Below is a small trained network, with its code and all its weights. Each question gives an input and a target symbol and asks what happens when units are switched off, that is, made to give their printed mean instead of their output.

import numpy as np


def w(rows, s, z=0):
    codes = np.array(rows[::2]) - 128.0
    scale = np.full(codes.shape[1], s)
    scale[-1] = z or s
    return codes * scale


def f(y):
    return np.maximum(y, 0)


def softmax(a):
    e = np.exp(a - a.max(-1, keepdims=True))
    return e / e.sum(-1, keepdims=True)


def log_softmax(a):
    a = a - a.max(-1, keepdims=True)
    return a - np.log(np.exp(a).sum(-1, keepdims=True))


def net(x, mask):
    ids = ['ΓΔΨαβεζμσ'.index(c) for c in x.split()]
    T = len(ids)
    res = E[ids] + P[:T]
    u = 0
    for l in range(2):
        r = res
        for j in range(2):
            rows = slice(2 * j, 2 * j + 2)
            q, k, v = (r @ M[l][rows].T for M in (Q, K, V))
            z = softmax(np.where(np.tri(T) > 0, q @ k.T / 2**0.5, -1e9)) @ v
            o = O[l][rows]
            res = res + np.where(mask[u + j], z, o[:, -1]) @ o[:, :-1]
        u += 2
        y = f(res @ A[l][:, :-1].T + A[l][:, -1])
        res = res + np.where(mask[u : u + 16], y, B[l][:, -1]) @ B[l][:, :-1]
        u += 16
    return log_softmax(res[-1] @ U[:, :-1].T + U[:, -1])


Q, K, V, O, A, B = {}, {}, {}, {}, {}, {}
E = w([
[158,113,160,62],'Γ',
[190,165,200,149],'Δ',
[139,240,76,25],'Ψ',
[198,67,27,74],'α',
[237,84,101,129],'β',
[147,133,245,132],'ε',
[145,35,117,168],'ζ',
[251,121,178,162],'μ',
[163,124,76,101],'σ',
],0.016)
P = w([
[254,185,75,213],'0',
[113,47,126,102],'1',
[127,42,125,104],'2',
[139,33,123,101],'3',
[153,28,132,98],'4',
[166,25,131,97],'5',
[181,24,128,96],'6',
],0.0075)
Q[0] = w([
[173,189,128,94],'0.h1',
[157,99,79,180],'0.h1',
[150,70,154,118],'0.h2',
[11,174,126,186],'0.h2',
],0.012)
K[0] = w([
[211,201,113,205],'0.h1',
[141,66,122,155],'0.h1',
[125,161,145,89],'0.h2',
[132,2,173,128],'0.h2',
],0.015)
V[0] = w([
[159,66,198,34],'0.h1',
[142,155,181,99],'0.h1',
[161,198,163,21],'0.h2',
[129,162,82,1],'0.h2',
],0.0077)
O[0] = w([
[3,180,39,255,175],'0.h1',
[12,43,109,156,128],'0.h1',
[123,216,61,200,252],'0.h2',
[44,128,38,248,255],'0.h2',
],0.0052,0.0078)
A[0] = w([
[84,84,173,141,240],'0.n1',
[177,183,146,197,128],'0.n2',
[122,71,10,63,111],'0.n3',
[79,141,137,163,9],'0.n4',
[88,34,134,103,104],'0.n5',
[152,116,226,144,132],'0.n6',
[125,108,167,81,66],'0.n7',
[174,70,124,169,53],'0.n8',
[98,143,146,192,52],'0.n9',
[124,176,144,99,133],'0.n10',
[62,194,103,134,107],'0.n11',
[130,26,161,73,215],'0.n12',
[37,214,112,105,98],'0.n13',
[104,68,140,134,22],'0.n14',
[154,124,177,118,254],'0.n15',
[168,79,149,87,98],'0.n16',
],0.011,0.0045)
B[0] = w([
[142,135,1,150,163],'0.n1',
[81,2,120,75,197],'0.n2',
[168,106,250,44,254],'0.n3',
[210,204,138,91,142],'0.n4',
[148,174,201,203,147],'0.n5',
[83,57,159,178,159],'0.n6',
[160,168,88,102,132],'0.n7',
[174,193,162,206,175],'0.n8',
[173,90,123,23,163],'0.n9',
[74,107,147,148,143],'0.n10',
[200,51,118,179,196],'0.n11',
[53,247,38,151,173],'0.n12',
[187,37,158,244,185],'0.n13',
[137,132,165,137,133],'0.n14',
[41,198,156,200,167],'0.n15',
[150,204,135,173,152],'0.n16',
],0.0066,0.0097)
Q[1] = w([
[126,156,148,179],'1.h1',
[179,12,102,173],'1.h1',
[160,179,90,154],'1.h2',
[209,3,115,152],'1.h2',
],0.016)
K[1] = w([
[112,176,124,131],'1.h1',
[179,131,219,174],'1.h1',
[69,63,187,109],'1.h2',
[251,80,145,177],'1.h2',
],0.015)
V[1] = w([
[134,92,2,110],'1.h1',
[100,43,147,156],'1.h1',
[198,153,217,195],'1.h2',
[131,155,227,123],'1.h2',
],0.0098)
O[1] = w([
[138,255,90,126,82],'1.h1',
[109,180,205,172,153],'1.h1',
[171,168,161,156,244],'1.h2',
[179,90,92,213,110],'1.h2',
],0.0096,0.011)
A[1] = w([
[89,79,174,114,255],'1.n1',
[150,146,111,156,86],'1.n2',
[140,175,168,173,49],'1.n3',
[189,183,119,150,134],'1.n4',
[155,88,109,84,207],'1.n5',
[142,105,111,173,126],'1.n6',
[167,57,114,98,10],'1.n7',
[154,46,177,95,110],'1.n8',
[130,200,118,98,78],'1.n9',
[127,107,74,180,156],'1.n10',
[156,178,139,86,129],'1.n11',
[89,66,180,102,115],'1.n12',
[137,170,108,132,149],'1.n13',
[192,158,68,117,189],'1.n14',
[118,100,57,147,153],'1.n15',
[195,124,213,11,66],'1.n16',
],0.012,0.0072)
B[1] = w([
[216,160,32,202,251],'1.n1',
[113,114,166,148,166],'1.n2',
[95,47,99,70,209],'1.n3',
[73,112,133,102,248],'1.n4',
[179,64,69,136,207],'1.n5',
[126,96,172,45,249],'1.n6',
[28,97,146,76,166],'1.n7',
[66,179,124,130,254],'1.n8',
[154,115,29,120,149],'1.n9',
[93,146,185,112,232],'1.n10',
[170,110,60,134,168],'1.n11',
[76,254,140,118,186],'1.n12',
[85,145,136,137,167],'1.n13',
[132,190,139,74,244],'1.n14',
[139,180,135,100,170],'1.n15',
[22,75,102,156,188],'1.n16',
],0.0081,0.0079)
U = w([
[98,232,104,109,161],'Γ',
[203,152,106,210,162],'Δ',
[156,133,153,110,164],'Ψ',
[51,72,83,120,58],'α',
[190,175,191,71,168],'β',
[53,149,93,210,63],'ε',
[7,167,205,85,64],'ζ',
[103,74,156,152,71],'μ',
[255,115,51,156,253],'σ',
],0.0091,0.003)

Each question gives the input, a string of symbols that net reads in full, and the target symbol t.
The units are the heads (2 rows each of Q, K, V and O) and the neurons (one row each of A and B). Each row of codes is followed by its name. A weight is (code - 128) times the scale printed after its matrix; where a second scale follows, it is the last column's (O, A, B and U).
mask holds one flag per unit, layer by layer, with each layer's heads first. A switched-off unit (its flag False) gives its mean, the last column of its rows in O or B, instead of its output. The means were averaged over made-up inputs and are rounded, as every weight is.
A unit's drop is (log p(t) with every unit on - log p(t) with that unit switched off) / (log p(t) with every unit on - log p(t) with every unit switched off).
The circuit of an input: a set's keep is (log p(t) with only the set's units on - log p(t) with every unit switched off) / (log p(t) with every unit on - log p(t) with every unit switched off). Starting from the 12 units with the biggest drops (on a tie, the unit counted first), units are removed one at a time, each time the one whose removal leaves the highest keep (on an exact tie, the one counted first), for as long as the keep stays at least 0.8.
circuit, biggest first: the units of the circuit, biggest drop first
most important unit: the unit with the biggest drop
k most important neurons: the k neurons with the biggest drops, biggest first
top k neurons in layer l: the k neurons of layer l with the biggest drops, biggest first
heads that matter: for each layer, one digit per head in row order, 1 if its drop is at least 0.15 and else 0, layers parted by /
input α μ Γ Ψ, target β: most important unit	0.n3
input Γ Ψ μ σ β, target ζ: heads that matter	01 / 10
input ζ ζ ζ, target ζ: 4 most important neurons	(0.n12, 0.n5, 0.n1, 1.n1)
input σ Ψ ε σ, target σ: 3 most important neurons	(0.n3, 0.n13, 0.n11)
input Δ Ψ β α ε, target ε: top 4 neurons in layer 1	(1.n1, 1.n12, 1.n8, 1.n14)
input Ψ ζ ε α ε, target Γ: 3 most important neurons	(0.n3, 0.n13, 0.n1)
input Δ ε Δ, target ε: top 3 neurons in layer 0	(0.n6, 0.n15, 0.n11)
input β β Γ, target Γ: circuit, biggest first	(0.n3, 1.h1)
input ζ Ψ ε, target α: heads that matter	11 / 10
input Δ ε ε μ, target μ: top 2 neurons in layer 0	(0.n2, 0.n6)
input α Ψ μ α, target β: heads that matter	11 / 11
input α Ψ β σ Ψ, target β: heads that matter	11 / 10
input σ Ψ Δ ζ, target σ: 3 most important neurons	(0.n9, 0.n11, 0.n12)
input σ ζ β Ψ σ ε, target σ: most important unit	0.h2
input μ σ Ψ Γ, target μ: top 2 neurons in layer 0	(0.n8, 0.n6)
input σ Δ Ψ ε, target σ: heads that matter	11 / 00
input ζ Ψ Ψ, target α: top 3 neurons in layer 1	(1.n7, 1.n8, 1.n5)
input Δ Ψ Ψ α ζ Γ, target ε: heads that matter	11 / 10
input Ψ μ σ σ, target Γ: 2 most important neurons	(0.n3, 0.n2)
input Ψ ε μ, target Γ: top 3 neurons in layer 0	(0.n3, 0.n13, 0.n1)
input ε Ψ μ Γ ε β Γ, target Δ: heads that matter	01 / 10
input σ Ψ Δ, target σ: heads that matter	11 / 00
input ζ ε Γ, target Γ: 2 most important neurons	(0.n12, 0.n1)
input σ ζ Ψ Δ, target σ: most important unit	0.n2
input Γ Δ σ Ψ Δ, target ζ: heads that matter	11 / 10
input ζ Ψ α μ β Δ μ, target α: top 2 neurons in layer 0	(0.n12, 0.n2)
input ζ σ α ε, target ε: top 2 neurons in layer 0	(0.n15, 0.n3)
input σ α ζ σ ε Γ μ, target μ: top neuron in layer 1	(1.n3)
input ε μ Δ Ψ ε σ, target Δ: 3 most important neurons	(1.n1, 0.n2, 0.n3)
input ε Γ μ Δ ζ α α, target α: 3 most important neurons	(0.n3, 1.n16, 1.n1)
